Below is a small trained network, with its code and all its weights. Each question gives an input and a target symbol and asks what happens when units are switched off, that is, made to give their printed mean instead of their output.

import numpy as np


def w(rows, s, z=0):
    codes = np.array(rows[::2]) - 128.0
    scale = np.full(codes.shape[1], s)
    scale[-1] = z or s
    return codes * scale


def f(y):
    return y / 2 * (1 + np.tanh(0.7978845608 * (y + 0.044715 * y**3)))


def softmax(a):
    e = np.exp(a - a.max(-1, keepdims=True))
    return e / e.sum(-1, keepdims=True)


def log_softmax(a):
    a = a - a.max(-1, keepdims=True)
    return a - np.log(np.exp(a).sum(-1, keepdims=True))


def net(x, mask):
    ids = ['βγθξπψ'.index(c) for c in x.split()]
    T = len(ids)
    res = E[ids] + P[:T]
    r = res
    for j in range(2):
        rows = slice(3 * j, 3 * j + 3)
        q, k, v = (r @ M[0][rows].T for M in (Q, K, V))
        z = softmax(np.where(np.tri(T) > 0, q @ k.T / 3**0.5, -1e9)) @ v
        o = O[0][rows]
        res = res + np.where(mask[j], z, o[:, -1]) @ o[:, :-1]
    y = f(res @ A[0][:, :-1].T + A[0][:, -1])
    res = res + np.where(mask[2:14], y, B[0][:, -1]) @ B[0][:, :-1]
    return log_softmax(res[-1] @ U[:, :-1].T + U[:, -1])


Q, K, V, O, A, B = {}, {}, {}, {}, {}, {}
E = w([
[254,102,151,71,81],'β',
[100,147,86,100,217],'γ',
[168,151,135,59,82],'θ',
[169,102,112,152,76],'ξ',
[97,127,116,137,82],'π',
[106,244,149,135,120],'ψ',
],0.019)
P = w([
[77,254,187,193,91],'0',
[146,131,46,162,151],'1',
[170,127,84,128,123],'2',
[119,193,3,143,122],'3',
[49,187,110,91,119],'4',
[43,124,144,133,66],'5',
[60,74,130,100,92],'6',
[127,39,170,145,31],'7',
[130,162,91,138,92],'8',
[126,143,121,86,110],'9',
],0.0082)
Q[0] = w([
[127,104,7,89,98],'head 1',
[87,133,209,154,107],'head 1',
[150,184,92,78,255],'head 1',
[144,161,115,110,145],'head 2',
[218,193,81,158,100],'head 2',
[70,147,147,131,116],'head 2',
],0.0094)
K[0] = w([
[20,147,242,106,143],'head 1',
[251,118,65,93,136],'head 1',
[155,61,64,229,115],'head 1',
[50,78,151,208,148],'head 2',
[55,171,253,151,69],'head 2',
[212,101,142,183,76],'head 2',
],0.0059)
V[0] = w([
[76,168,131,151,133],'head 1',
[151,127,65,50,174],'head 1',
[182,45,106,156,98],'head 1',
[220,52,115,195,130],'head 2',
[75,142,144,25,163],'head 2',
[252,163,173,37,89],'head 2',
],0.011)
O[0] = w([
[95,159,202,68,89,191],'head 1',
[141,79,145,129,177,80],'head 1',
[130,5,65,163,49,15],'head 1',
[213,93,68,106,91,22],'head 2',
[46,119,156,163,186,77],'head 2',
[197,175,99,195,209,254],'head 2',
],0.012,0.0054)
A[0] = w([
[157,106,84,128,175,135],'neuron 1',
[206,144,219,59,188,102],'neuron 2',
[120,104,26,79,200,89],'neuron 3',
[105,101,130,104,151,22],'neuron 4',
[165,176,216,133,187,71],'neuron 5',
[92,30,107,175,153,183],'neuron 6',
[171,167,101,200,84,254],'neuron 7',
[101,138,190,108,91,147],'neuron 8',
[54,94,36,50,182,148],'neuron 9',
[90,91,103,133,1,190],'neuron 10',
[128,205,96,98,123,122],'neuron 11',
[90,139,131,143,98,171],'neuron 12',
],0.0095,0.0043)
B[0] = w([
[108,218,255,192,100,151],'neuron 1',
[74,138,103,149,122,227],'neuron 2',
[184,164,212,165,111,144],'neuron 3',
[200,148,60,181,107,121],'neuron 4',
[94,76,17,137,113,254],'neuron 5',
[136,214,162,114,82,131],'neuron 6',
[77,91,68,78,134,221],'neuron 7',
[150,171,99,112,115,191],'neuron 8',
[199,182,184,129,139,138],'neuron 9',
[123,211,117,92,209,161],'neuron 10',
[159,72,70,150,136,221],'neuron 11',
[171,171,123,108,105,150],'neuron 12',
],0.0081,0.015)
U = w([
[69,197,116,90,79,19],'β',
[175,173,78,141,87,4],'γ',
[115,111,91,137,160,165],'θ',
[154,107,47,50,3,199],'ξ',
[84,149,149,43,130,200],'π',
[136,221,162,57,35,116],'ψ',
],0.0062,0.0046)

Each question gives the input, a string of symbols that net reads in full, and the target symbol t.
The units are the heads (3 rows each of Q, K, V and O) and the neurons (one row each of A and B). Each row of codes is followed by its name. A weight is (code - 128) times the scale printed after its matrix; where a second scale follows, it is the last column's (O, A, B and U).
mask holds one flag per unit, heads first, then neurons. A switched-off unit (its flag False) gives its mean, the last column of its rows in O or B, instead of its output. The means were averaged over made-up inputs and are rounded, as every weight is.
A unit's drop is (log p(t) with every unit on - log p(t) with that unit switched off) / (log p(t) with every unit on - log p(t) with every unit switched off).
The circuit of an input: a set's keep is (log p(t) with only the set's units on - log p(t) with every unit switched off) / (log p(t) with every unit on - log p(t) with every unit switched off). Starting from the 12 units with the biggest drops (on a tie, the unit counted first), units are removed one at a time, each time the one whose removal leaves the highest keep (on an exact tie, the one counted first), for as long as the keep stays at least 0.8.
circuit, biggest first: the units of the circuit, biggest drop first
unit that matters most: the unit with the biggest drop
k most important neurons: the k neurons with the biggest drops, biggest first
drop of u: that unit's drop, to one decimal
input ψ ξ ψ θ, target β: circuit, biggest first : [head 2; head 1; neuron 5]
input γ ξ θ γ θ γ θ ψ β ψ, target θ: circuit, biggest first : [head 2; head 1]
input θ π ψ π γ ξ π, target ψ: circuit, biggest first : [head 2; neuron 7; neuron 5]
input ψ ξ ξ, target β: circuit, biggest first : [head 1; head 2; neuron 5]
input ψ θ ψ ψ θ θ θ π, target θ: circuit, biggest first : [head 2]
input ψ ψ θ, target β: circuit, biggest first : [head 1; neuron 2; neuron 5]
input β θ ξ, target γ: 2 most important neurons : [neuron 1; neuron 3]
input π γ γ ξ, target ψ: circuit, biggest first : [head 2; neuron 5; head 1]
input β θ ξ π, target γ: 3 most important neurons : [neuron 1; neuron 3; neuron 5]
input θ θ π ξ γ γ γ γ γ ξ, target π: circuit, biggest first : [head 2; head 1]
input π ξ β, target ψ: circuit, biggest first : [head 2; head 1; neuron 5]
input π ξ ξ ξ, target ψ: 2 most important neurons : [neuron 5; neuron 10]
input θ ψ β ξ, target θ: drop of head 2 : 0.7
input ξ θ β β β θ ξ, target γ: drop of head 2 : 0.9
input β θ ξ θ, target γ: drop of head 1 : 0.2
input ψ ξ ψ γ ψ γ θ ξ, target β: unit that matters most : head 1
